Below is a small trained network, with its code and all its weights. Each question gives an input and a target symbol and asks what happens when units are switched off, that is, made to give their printed mean instead of their output.

import numpy as np


def w(rows, s, z=0):
    codes = np.array(rows[::2]) - 128.0
    scale = np.full(codes.shape[1], s)
    scale[-1] = z or s
    return codes * scale


def f(y):
    return y / 2 * (1 + np.tanh(0.7978845608 * (y + 0.044715 * y**3)))


def softmax(a):
    e = np.exp(a - a.max(-1, keepdims=True))
    return e / e.sum(-1, keepdims=True)


def log_softmax(a):
    a = a - a.max(-1, keepdims=True)
    return a - np.log(np.exp(a).sum(-1, keepdims=True))


def net(x, mask):
    ids = ['ΓΘΞΦδηλμπτ'.index(c) for c in x.split()]
    T = len(ids)
    res = E[ids] + P[:T]
    u = 0
    for l in range(3):
        r = res
        for j in range(3):
            rows = slice(2 * j, 2 * j + 2)
            q, k, v = (r @ M[l][rows].T for M in (Q, K, V))
            z = softmax(np.where(np.tri(T) > 0, q @ k.T / 2**0.5, -1e9)) @ v
            o = O[l][rows]
            res = res + np.where(mask[u + j], z, o[:, -1]) @ o[:, :-1]
        u += 3
        y = f(res @ A[l][:, :-1].T + A[l][:, -1])
        res = res + np.where(mask[u : u + 4], y, B[l][:, -1]) @ B[l][:, :-1]
        u += 4
    return log_softmax(res[-1] @ U[:, :-1].T + U[:, -1])


Q, K, V, O, A, B = {}, {}, {}, {}, {}, {}
E = w([
[149,173,8],'Γ',
[125,107,164],'Θ',
[178,107,137],'Ξ',
[153,136,88],'Φ',
[103,203,77],'δ',
[120,116,143],'η',
[30,137,213],'λ',
[130,44,33],'μ',
[19,179,128],'π',
[127,57,88],'τ',
],0.013)
P = w([
[197,205,21],'0',
[75,251,179],'1',
[80,213,168],'2',
[79,168,183],'3',
[67,128,189],'4',
[40,81,194],'5',
[126,32,194],'6',
[100,78,226],'7',
],0.0029)
Q[0] = w([
[253,65,32],'L0H0',
[114,203,205],'L0H0',
[155,27,232],'L0H1',
[129,54,55],'L0H1',
[157,227,71],'L0H2',
[129,213,79],'L0H2',
],0.011)
K[0] = w([
[79,82,199],'L0H0',
[126,227,69],'L0H0',
[81,75,228],'L0H1',
[162,2,87],'L0H1',
[98,92,150],'L0H2',
[71,67,128],'L0H2',
],0.011)
V[0] = w([
[52,246,47],'L0H0',
[233,111,42],'L0H0',
[74,237,2],'L0H1',
[162,149,57],'L0H1',
[252,119,119],'L0H2',
[172,194,122],'L0H2',
],0.0068)
O[0] = w([
[124,67,214,224],'L0H0',
[255,56,93,158],'L0H0',
[186,58,252,255],'L0H1',
[221,63,154,178],'L0H1',
[215,170,52,108],'L0H2',
[187,191,141,150],'L0H2',
],0.0066,0.0081)
A[0] = w([
[205,151,50,235],'L0N0',
[125,148,139,66],'L0N1',
[162,211,2,153],'L0N2',
[30,140,176,1],'L0N3',
],0.0064,0.00096)
B[0] = w([
[218,224,54,254],'L0N0',
[77,129,122,95],'L0N1',
[20,203,2,90],'L0N2',
[129,152,51,241],'L0N3',
],0.0056,0.0012)
Q[1] = w([
[160,150,2],'L1H0',
[89,151,65],'L1H0',
[198,138,119],'L1H1',
[155,47,126],'L1H1',
[30,229,78],'L1H2',
[138,74,128],'L1H2',
],0.0096)
K[1] = w([
[59,174,227],'L1H0',
[82,59,208],'L1H0',
[153,72,183],'L1H1',
[253,100,142],'L1H1',
[244,144,180],'L1H2',
[111,130,112],'L1H2',
],0.0068)
V[1] = w([
[79,186,174],'L1H0',
[234,94,205],'L1H0',
[70,128,172],'L1H1',
[110,130,207],'L1H1',
[104,254,81],'L1H2',
[153,101,198],'L1H2',
],0.0081)
O[1] = w([
[162,184,170,68],'L1H0',
[104,67,120,254],'L1H0',
[214,110,132,93],'L1H1',
[188,103,167,135],'L1H1',
[134,195,158,72],'L1H2',
[177,1,174,169],'L1H2',
],0.0081,0.016)
A[1] = w([
[76,195,205,57],'L1N0',
[86,254,226,116],'L1N1',
[190,109,250,126],'L1N2',
[223,41,61,3],'L1N3',
],0.004,0.0046)
B[1] = w([
[96,76,129,102],'L1N0',
[163,127,243,127],'L1N1',
[167,116,85,252],'L1N2',
[89,138,253,248],'L1N3',
],0.005,0.0037)
Q[2] = w([
[124,70,108],'L2H0',
[100,198,110],'L2H0',
[121,11,108],'L2H1',
[178,95,93],'L2H1',
[112,105,60],'L2H2',
[86,94,161],'L2H2',
],0.012)
K[2] = w([
[127,179,105],'L2H0',
[72,19,190],'L2H0',
[179,94,3],'L2H1',
[168,69,90],'L2H1',
[102,165,104],'L2H2',
[102,34,167],'L2H2',
],0.0079)
V[2] = w([
[127,59,36],'L2H0',
[75,147,135],'L2H0',
[102,255,113],'L2H1',
[168,172,212],'L2H1',
[184,144,116],'L2H2',
[231,99,94],'L2H2',
],0.0082)
O[2] = w([
[104,208,142,176],'L2H0',
[110,107,84,107],'L2H0',
[185,111,97,2],'L2H1',
[144,69,165,98],'L2H1',
[166,160,145,107],'L2H2',
[115,254,215,151],'L2H2',
],0.0095,0.025)
A[2] = w([
[126,109,115,53],'L2N0',
[255,103,144,8],'L2N1',
[214,141,150,254],'L2N2',
[174,24,103,119],'L2N3',
],0.009,0.0069)
B[2] = w([
[109,120,141,88],'L2N0',
[35,167,157,173],'L2N1',
[161,64,97,252],'L2N2',
[12,132,128,254],'L2N3',
],0.011,0.0033)
U = w([
[170,158,221,73],'Γ',
[146,48,41,162],'Θ',
[154,130,89,234],'Ξ',
[182,92,130,204],'Φ',
[187,45,179,189],'δ',
[171,59,119,221],'η',
[56,124,141,1],'λ',
[93,159,83,61],'μ',
[134,2,128,42],'π',
[124,124,95,205],'τ',
],0.0066,0.0052)

Each question gives the input, a string of symbols that net reads in full, and the target symbol t.
The units are the heads (2 rows each of Q, K, V and O) and the neurons (one row each of A and B). Each row of codes is followed by its name. A weight is (code - 128) times the scale printed after its matrix; where a second scale follows, it is the last column's (O, A, B and U).
mask holds one flag per unit, layer by layer, with each layer's heads first. A switched-off unit (its flag False) gives its mean, the last column of its rows in O or B, instead of its output. The means were averaged over made-up inputs and are rounded, as every weight is.
A unit's drop is (log p(t) with every unit on - log p(t) with that unit switched off) / (log p(t) with every unit on - log p(t) with every unit switched off).
The circuit of an input: a set's keep is (log p(t) with only the set's units on - log p(t) with every unit switched off) / (log p(t) with every unit on - log p(t) with every unit switched off). Starting from the 12 units with the biggest drops (on a tie, the unit counted first), units are removed one at a time, each time the one whose removal leaves the highest keep (on an exact tie, the one counted first), for as long as the keep stays at least 0.8.
units of the circuit, in order: the units of the circuit, biggest drop first
most important unit: the unit with the biggest drop
k most important neurons: the k neurons with the biggest drops, biggest first
k most important neurons of layer l: the k neurons of layer l with the biggest drops, biggest first
input π Γ δ δ Γ δ Ξ Γ, target δ: most important unit	L1H1
input δ Γ Γ δ, target Γ: units of the circuit, in order	(L2H2, L0H1, L0H0, L1H1)
input Γ Γ μ Γ Γ Φ Γ Θ, target λ: units of the circuit, in order	(L0H1, L2H1, L1H2)
input Γ Γ π δ Γ λ Γ, target λ: units of the circuit, in order	(L0H0, L2H1)
input Γ Θ π Γ Ξ, target λ: units of the circuit, in order	(L0H1, L0H0, L2H1)
input δ Θ δ Θ, target Γ: units of the circuit, in order	(L1H1, L2H2, L1H0)
input Γ δ Γ μ, target λ: units of the circuit, in order	(L0H1, L0H0, L2H1, L1H2)
input λ τ μ δ δ, target π: 3 most important neurons	(L0N3, L2N2, L2N3)
input Γ π Γ, target π: 2 most important neurons	(L0N0, L1N3)
input Ξ π Γ τ δ λ π, target Θ: 2 most important neurons of layer 0	(L0N2, L0N0)
input Ξ η μ, target Θ: 2 most important neurons	(L0N2, L0N0)
input Ξ Θ Γ Ξ τ Ξ, target Θ: 2 most important neurons	(L0N2, L0N0)
input π δ δ Γ π, target π: 2 most important neurons	(L0N3, L2N3)
input λ δ δ Ξ, target π: most important unit	L2H0
input Ξ π Φ Ξ δ Φ, target Θ: 2 most important neurons of layer 0	(L0N2, L0N0)
input λ Γ Ξ Γ Γ, target π: 4 most important neurons	(L2N2, L0N3, L2N3, L1N1)
input Ξ Θ δ Γ Γ Ξ π, target Θ: 2 most important neurons	(L0N0, L0N2)
input δ δ Ξ λ π, target Γ: 2 most important neurons of layer 2	(L2N2, L2N3)
input Ξ δ Γ Θ τ, target Θ: 2 most important neurons	(L0N2, L0N0)
input λ δ Γ Γ Φ, target π: 2 most important neurons	(L2N2, L2N3)
input δ δ Ξ Γ Γ Γ Γ η, target Γ: most important unit	L2H2
input λ λ λ λ, target π: 2 most important neurons	(L2N2, L1N1)
input Γ π δ, target π: 2 most important neurons	(L0N0, L1N3)
